Below are the code and all the weights of a small trained network. Each question names an input and a class and asks about switching units off, where a switched-off unit gives its printed mean instead of its output.

import numpy as np


def w(rows, s, z=0):
    codes = np.array(rows[::2]) - 128.0
    scale = np.full(codes.shape[1], s)
    scale[-1] = z or s
    return codes * scale


def norm(h):
    return h / np.sqrt((h * h).mean(-1, keepdims=True) + 1e-5)


def f(y):
    return np.maximum(y, 0)


def log_softmax(a):
    a = a - a.max(-1, keepdims=True)
    return a - np.log(np.exp(a).sum(-1, keepdims=True))


def net(x, mask):
    res = np.array(x, float).reshape(1, 8) / 4 @ E
    u = 0
    for l in range(4):
        y = f(norm(res) @ A[l][:, :-1].T + A[l][:, -1])
        res = res + np.where(mask[u : u + 6], y, B[l][:, -1]) @ B[l][:, :-1]
        u += 6
    return log_softmax(norm(res)[-1] @ U[:, :-1].T + U[:, -1])


A, B = {}, {}
E = w([
[148,102,254,111,107,32],'x0',
[138,82,181,169,167,157],'x1',
[139,121,167,158,146,195],'x2',
[110,149,128,155,135,101],'x3',
[115,63,97,196,60,153],'x4',
[169,212,188,125,100,163],'x5',
[20,145,153,93,126,133],'x6',
[75,107,134,57,56,129],'x7',
],0.006)
A[0] = w([
[208,110,232,87,39,64,46],'0.n0',
[128,152,163,223,45,155,158],'0.n1',
[197,153,252,64,178,21,162],'0.n2',
[137,60,96,97,254,46,58],'0.n3',
[93,28,130,243,154,1,5],'0.n4',
[238,190,60,67,163,153,76],'0.n5',
],0.0053,0.0026)
B[0] = w([
[167,140,234,82,77,31,209],'0.n0',
[148,77,138,87,201,170,189],'0.n1',
[150,51,96,75,118,148,254],'0.n2',
[28,100,131,77,254,136,166],'0.n3',
[77,190,192,252,118,151,179],'0.n4',
[152,196,82,203,209,47,172],'0.n5',
],0.006,0.0053)
A[1] = w([
[131,114,173,142,110,155,144],'1.n0',
[97,135,205,254,98,127,56],'1.n1',
[66,142,138,82,148,137,74],'1.n2',
[113,102,56,106,59,154,2],'1.n3',
[92,145,149,106,127,164,24],'1.n4',
[92,98,61,125,81,158,105],'1.n5',
],0.0093,0.0024)
B[1] = w([
[138,124,62,206,178,122,216],'1.n0',
[184,41,152,175,117,4,252],'1.n1',
[79,105,192,253,156,195,218],'1.n2',
[89,86,20,104,63,105,198],'1.n3',
[56,251,135,168,107,124,160],'1.n4',
[82,107,140,151,35,37,229],'1.n5',
],0.0065,0.0033)
A[2] = w([
[165,114,147,61,123,103,48],'2.n0',
[152,158,134,144,140,95,48],'2.n1',
[157,104,200,53,68,117,84],'2.n2',
[131,210,2,136,160,83,122],'2.n3',
[60,154,138,156,35,115,148],'2.n4',
[109,156,190,165,140,128,252],'2.n5',
],0.0091,0.0026)
B[2] = w([
[109,185,149,44,86,125,186],'2.n0',
[123,120,86,113,136,117,156],'2.n1',
[138,184,176,54,143,2,247],'2.n2',
[174,193,90,124,159,71,244],'2.n3',
[158,102,99,79,96,158,243],'2.n4',
[72,148,143,110,62,254,254],'2.n5',
],0.008,0.0045)
A[3] = w([
[98,186,207,81,89,134,136],'3.n0',
[102,60,85,62,173,115,199],'3.n1',
[94,113,74,197,85,98,3],'3.n2',
[162,99,112,164,100,153,199],'3.n3',
[216,177,179,163,90,254,86],'3.n4',
[82,47,175,180,184,7,16],'3.n5',
],0.0071,0.00062)
B[3] = w([
[148,138,155,10,127,201,245],'3.n0',
[2,188,72,188,144,139,183],'3.n1',
[178,65,161,131,48,67,202],'3.n2',
[244,158,123,158,230,141,173],'3.n3',
[241,52,59,101,62,179,190],'3.n4',
[77,139,184,156,130,122,253],'3.n5',
],0.0064,0.0042)
U = w([
[172,252,60,158,196,56,176],'0',
[141,162,238,22,112,47,241],'1',
[120,52,217,249,112,50,130],'2',
[62,109,19,148,20,68,9],'3',
[10,136,172,164,217,168,48],'4',
[225,100,106,183,163,189,134],'5',
[83,175,148,109,58,241,102],'6',
],0.015,0.0016)

Each question gives the input, the list of numbers given to net, and the class t.
The units are the neurons (one row each of A and B). Each row of codes is followed by its name. A weight is (code - 128) times the scale printed after its matrix; where a second scale follows, it is the last column's (A, B and U).
mask holds one flag per neuron, layer by layer. A switched-off neuron (its flag False) gives its mean, the last column of its row in B, instead of its output. The means were averaged over made-up inputs and are rounded, as every weight is.
A unit's drop is (log p(t) with every unit on - log p(t) with that unit switched off) / (log p(t) with every unit on - log p(t) with every unit switched off).
The circuit of an input: a set's keep is (log p(t) with only the set's units on - log p(t) with every unit switched off) / (log p(t) with every unit on - log p(t) with every unit switched off). Starting from the 12 units with the biggest drops (on a tie, the unit counted first), units are removed one at a time, each time the one whose removal leaves the highest keep (on an exact tie, the one counted first), for as long as the keep stays at least 0.8.
units of the circuit, in order: the units of the circuit, biggest drop first
k most important neurons: the k neurons with the biggest drops, biggest first
top k neurons in layer l: the k neurons of layer l with the biggest drops, biggest first
drop when u is switched off: that unit's drop, to one decimal
input [-1,4,-7,-8,2,5,-6,-3], class 0: units of the circuit, in order -> 0.n5
input [-8,-5,4,4,5,6,5,-5], class 5: units of the circuit, in order -> 2.n2, 3.n4
input [-4,-5,-6,-1,-2,0,-5,6], class 0: top 2 neurons in layer 2 -> 2.n3, 2.n5
input [-2,6,5,1,5,8,6,-5], class 5: 2 most important neurons -> 3.n4, 1.n1
input [6,-2,-4,6,8,-6,-5,8], class 2: units of the circuit, in order -> 0.n4, 1.n1, 3.n5
input [-8,6,6,7,8,-3,6,-5], class 2: units of the circuit, in order -> 1.n1, 3.n2
input [-6,1,8,-4,-5,-4,0,-7], class 0: units of the circuit, in order -> 2.n3, 0.n5
input [-3,-8,-1,1,-4,5,7,6], class 6: units of the circuit, in order -> 1.n2, 2.n2
input [3,7,-3,2,3,2,7,8], class 6: top 3 neurons in layer 2 -> 2.n5, 2.n3, 2.n4
input [3,-2,-7,-7,5,0,-1,-3], class 2: top 2 neurons in layer 3 -> 3.n0, 3.n5
input [-8,1,1,-5,4,5,5,-5], class 5: units of the circuit, in order -> 3.n4, 2.n0
input [-3,-6,-8,-7,-5,8,5,2], class 0: units of the circuit, in order -> 2.n3, 0.n5
input [-8,5,1,-1,2,1,5,-6], class 5: 2 most important neurons -> 2.n2, 3.n4
input [-3,6,5,1,-6,2,4,-2], class 6: units of the circuit, in order -> 2.n5
input [6,0,8,1,5,7,4,-8], class 5: top 2 neurons in layer 3 -> 3.n4, 3.n3
input [5,6,5,-7,-7,-4,7,2], class 4: 2 most important neurons -> 1.n2, 0.n3
input [-1,7,-7,-6,1,3,7,-5], class 6: 2 most important neurons -> 2.n5, 0.n4
input [8,-6,5,5,-1,-7,3,-6], class 2: top 2 neurons in layer 0 -> 0.n4, 0.n1
input [-7,3,-2,-5,-8,-6,-2,6], class 0: drop when 2.n3 is switched off -> 0.8
input [4,2,-5,5,1,-5,-3,3], class 2: top neuron in layer 0 -> 0.n4
input [4,0,-7,-3,-8,-6,-5,-6], class 4: drop when 3.n5 is switched off -> 0.1
input [4,1,-6,7,0,-4,3,0], class 2: drop when 1.n1 is switched off -> 0.5
